Below are the code and all the weights of a small trained network. Each question names an input and a class and asks about switching units off, where a switched-off unit gives its printed mean instead of its output.

import numpy as np


def w(rows, s, z=0):
    codes = np.array(rows[::2]) - 128.0
    scale = np.full(codes.shape[1], s)
    scale[-1] = z or s
    return codes * scale


def f(y):
    return y / 2 * (1 + np.tanh(0.7978845608 * (y + 0.044715 * y**3)))


def log_softmax(a):
    a = a - a.max(-1, keepdims=True)
    return a - np.log(np.exp(a).sum(-1, keepdims=True))


def net(x, mask):
    res = np.array(x, float).reshape(1, 8) / 4 @ E
    y = f(res @ A[0][:, :-1].T + A[0][:, -1])
    res = res + np.where(mask, y, B[0][:, -1]) @ B[0][:, :-1]
    return log_softmax(res[-1] @ U[:, :-1].T + U[:, -1])


A, B = {}, {}
E = w([
[49,113,219,56,40,222,214,149,124,168,111],'x0',
[245,51,119,131,97,168,183,180,106,24,94],'x1',
[133,145,127,113,125,121,128,121,126,137,126],'x2',
[181,197,66,80,200,251,120,205,152,200,186],'x3',
[126,99,130,133,193,229,54,34,94,102,51],'x4',
[154,97,138,195,155,129,238,65,254,171,95],'x5',
[163,42,88,178,58,147,151,34,60,202,204],'x6',
[140,164,83,199,29,136,89,170,158,173,48],'x7',
],0.0065)
A[0] = w([
[132,162,136,130,163,175,111,59,89,134,57,84],'n1',
[120,124,160,48,95,155,208,134,83,138,63,191],'n2',
[131,150,168,150,158,146,189,47,197,190,111,135],'n3',
[117,155,78,113,187,197,138,176,122,198,154,61],'n4',
[197,197,65,172,187,28,53,98,126,126,194,252],'n5',
[106,124,98,109,151,208,108,43,97,112,74,94],'n6',
[69,164,89,178,50,160,96,177,135,220,57,201],'n7',
[142,80,69,126,111,142,120,80,104,174,161,77],'n8',
[62,129,126,100,101,140,34,148,48,134,164,117],'n9',
[157,163,172,94,88,128,56,143,69,106,168,92],'n10',
[96,146,171,102,168,145,92,179,193,52,55,113],'n11',
[146,196,83,126,156,212,173,194,144,146,173,73],'n12',
[160,84,167,76,195,145,224,139,62,50,192,189],'n13',
[137,68,81,175,99,144,142,123,57,168,148,112],'n14',
[74,106,83,121,138,27,204,203,133,156,182,188],'n15',
[39,145,207,89,230,110,120,61,131,154,238,137],'n16',
[179,100,123,191,147,154,233,142,179,106,60,155],'n17',
[90,102,75,140,77,150,132,48,97,173,175,74],'n18',
[160,157,114,108,85,62,185,181,126,122,175,86],'n19',
[81,127,138,129,94,81,142,192,143,186,191,138],'n20',
[127,160,191,95,190,90,123,166,194,107,62,70],'n21',
[170,141,89,111,188,208,132,157,151,126,203,80],'n22',
[73,118,199,89,82,170,163,149,123,166,150,95],'n23',
[190,92,106,139,117,135,207,72,51,155,176,100],'n24',
[86,81,114,126,179,186,86,102,119,109,48,65],'n25',
[146,111,113,125,78,152,126,215,37,60,104,219],'n26',
[67,136,207,130,90,1,171,51,80,30,77,98],'n27',
[70,165,167,86,64,213,170,95,131,127,136,44],'n28',
],0.0077,0.003)
B[0] = w([
[176,67,188,123,184,144,182,194,63,188,90,165],'n1',
[119,95,46,100,102,125,155,87,176,115,104,188],'n2',
[104,194,207,168,158,128,131,95,186,202,196,195],'n3',
[164,45,105,128,44,18,80,116,107,160,168,192],'n4',
[120,99,120,47,167,140,149,87,219,61,61,254],'n5',
[148,73,204,116,172,144,200,159,87,237,90,183],'n6',
[134,152,111,170,102,227,57,61,87,91,87,212],'n7',
[79,144,99,69,165,71,164,188,78,90,133,170],'n8',
[192,176,186,185,145,127,211,101,199,160,207,191],'n9',
[142,137,188,185,210,82,175,105,220,144,191,166],'n10',
[124,174,51,65,100,98,152,204,31,107,182,189],'n11',
[94,78,164,125,68,70,69,122,116,157,149,198],'n12',
[151,191,131,154,82,241,37,106,90,112,104,216],'n13',
[124,201,71,71,128,126,132,204,101,102,145,179],'n14',
[179,118,180,146,186,170,128,155,61,168,46,200],'n15',
[144,189,97,172,75,218,76,46,79,134,56,221],'n16',
[182,204,143,148,107,128,130,87,141,98,179,210],'n17',
[46,171,51,71,109,135,159,196,83,105,157,186],'n18',
[159,51,206,202,212,163,181,175,56,176,35,174],'n19',
[156,109,166,98,180,148,156,171,125,161,77,181],'n20',
[36,195,81,90,76,88,195,192,73,129,160,178],'n21',
[124,30,89,125,61,106,89,125,149,145,185,199],'n22',
[134,63,109,104,249,101,62,79,156,46,110,186],'n23',
[82,198,56,66,115,100,168,170,109,137,117,193],'n24',
[145,90,205,152,165,96,163,200,88,165,105,169],'n25',
[183,216,140,96,143,145,101,94,215,179,147,201],'n26',
[126,62,108,128,59,65,56,103,131,220,192,238],'n27',
[68,98,105,108,230,57,174,95,246,3,83,180],'n28',
],0.0062,0.0099)
U = w([
[146,43,183,133,183,141,191,202,82,181,65,77],'0',
[28,182,62,90,127,99,165,211,91,105,179,95],'1',
[115,2,115,134,48,71,67,122,152,162,197,83],'2',
[106,61,84,107,202,117,133,105,217,26,97,148],'3',
[146,166,115,123,105,168,106,108,144,140,111,254],'4',
[151,194,179,164,161,130,166,109,203,151,245,81],'5',
[136,164,98,174,85,207,53,96,96,108,80,102],'6',
],0.011,0.0075)

Each question gives the input, the list of numbers given to net, and the class t.
The units are the neurons (one row each of A and B). Each row of codes is followed by its name. A weight is (code - 128) times the scale printed after its matrix; where a second scale follows, it is the last column's (A, B and U).
mask holds one flag per neuron, in row order. A switched-off neuron (its flag False) gives its mean, the last column of its row in B, instead of its output. The means were averaged over made-up inputs and are rounded, as every weight is.
A unit's drop is (log p(t) with every unit on - log p(t) with that unit switched off) / (log p(t) with every unit on - log p(t) with every unit switched off).
The circuit of an input: a set's keep is (log p(t) with only the set's units on - log p(t) with every unit switched off) / (log p(t) with every unit on - log p(t) with every unit switched off). Starting from the 12 units with the biggest drops (on a tie, the unit counted first), units are removed one at a time, each time the one whose removal leaves the highest keep (on an exact tie, the one counted first), for as long as the keep stays at least 0.8.
units of the circuit, in order: the units of the circuit, biggest drop first
top k neurons: the k neurons with the biggest drops, biggest first
drop of u: that unit's drop, to one decimal
input [-5,-1,-5,5,6,-3,5,-6], class 0: units of the circuit, in order : (n6)
input [0,7,6,8,-6,2,-8,6], class 1: top 4 neurons : (n21 n11 n27 n16)
input [-6,-7,-8,-1,-8,3,8,-5], class 0: top 3 neurons : (n15 n19 n20)
input [-4,0,1,5,3,7,1,2], class 5: top 3 neurons : (n3 n27 n17)
input [6,7,8,2,2,1,-7,-2], class 1: top 2 neurons : (n11 n21)
input [4,-7,0,8,-2,7,-6,7], class 2: units of the circuit, in order : (n4 n12)
input [-7,0,-8,0,5,-6,7,3], class 1: units of the circuit, in order : (n14 n8)
input [-5,-8,-2,8,-2,-1,-1,-1], class 2: top 2 neurons : (n4 n22)
input [-8,-7,-2,8,-8,8,3,0], class 0: units of the circuit, in order : (n15 n19)
input [2,-4,2,6,4,-5,-6,5], class 1: top 3 neurons : (n11 n27 n21)
input [-3,1,-1,-4,6,-4,1,-6], class 0: top 3 neurons : (n6 n25 n1)
input [6,1,1,-6,-2,-7,7,0], class 1: top 3 neurons : (n18 n14 n24)
input [7,3,5,8,-8,1,7,-7], class 0: top 3 neurons : (n19 n15 n20)
input [7,-7,2,3,-3,6,3,8], class 6: units of the circuit, in order : (n7)
input [0,-5,-2,-3,-2,-7,1,-8], class 6: top 3 neurons : (n16 n13 n3)
input [7,0,1,-4,-6,1,-4,1], class 3: top 4 neurons : (n23 n28 n2 n6)
input [-5,6,-2,-5,0,-8,-5,-6], class 5: units of the circuit, in order : (n10 n26)
input [6,-2,-5,5,-5,0,1,4], class 3: units of the circuit, in order : (n28 n23)
input [-6,-4,2,-5,-6,8,7,7], class 5: top 4 neurons : (n3 n16 n17 n13)
input [-8,-4,0,4,-5,7,3,-2], class 3: units of the circuit, in order : (n5)
input [-3,-4,-8,8,4,4,-6,-2], class 2: units of the circuit, in order : (n4 n22)
input [6,8,3,-8,5,0,8,-6], class 1: top 3 neurons : (n24 n14 n18)
input [-4,-3,-5,7,-6,3,6,-8], class 6: top 2 neurons : (n16 n13)
input [1,5,1,5,-1,-2,2,5], class 2: units of the circuit, in order : (n16 n12)
input [2,-6,7,8,2,-6,-5,7], class 2: units of the circuit, in order : (n4 n12)
input [3,-3,1,-3,8,-2,8,5], class 0: drop of n11 : 0.1
input [-5,4,2,-5,-1,7,-6,6], class 5: units of the circuit, in order : (n17)
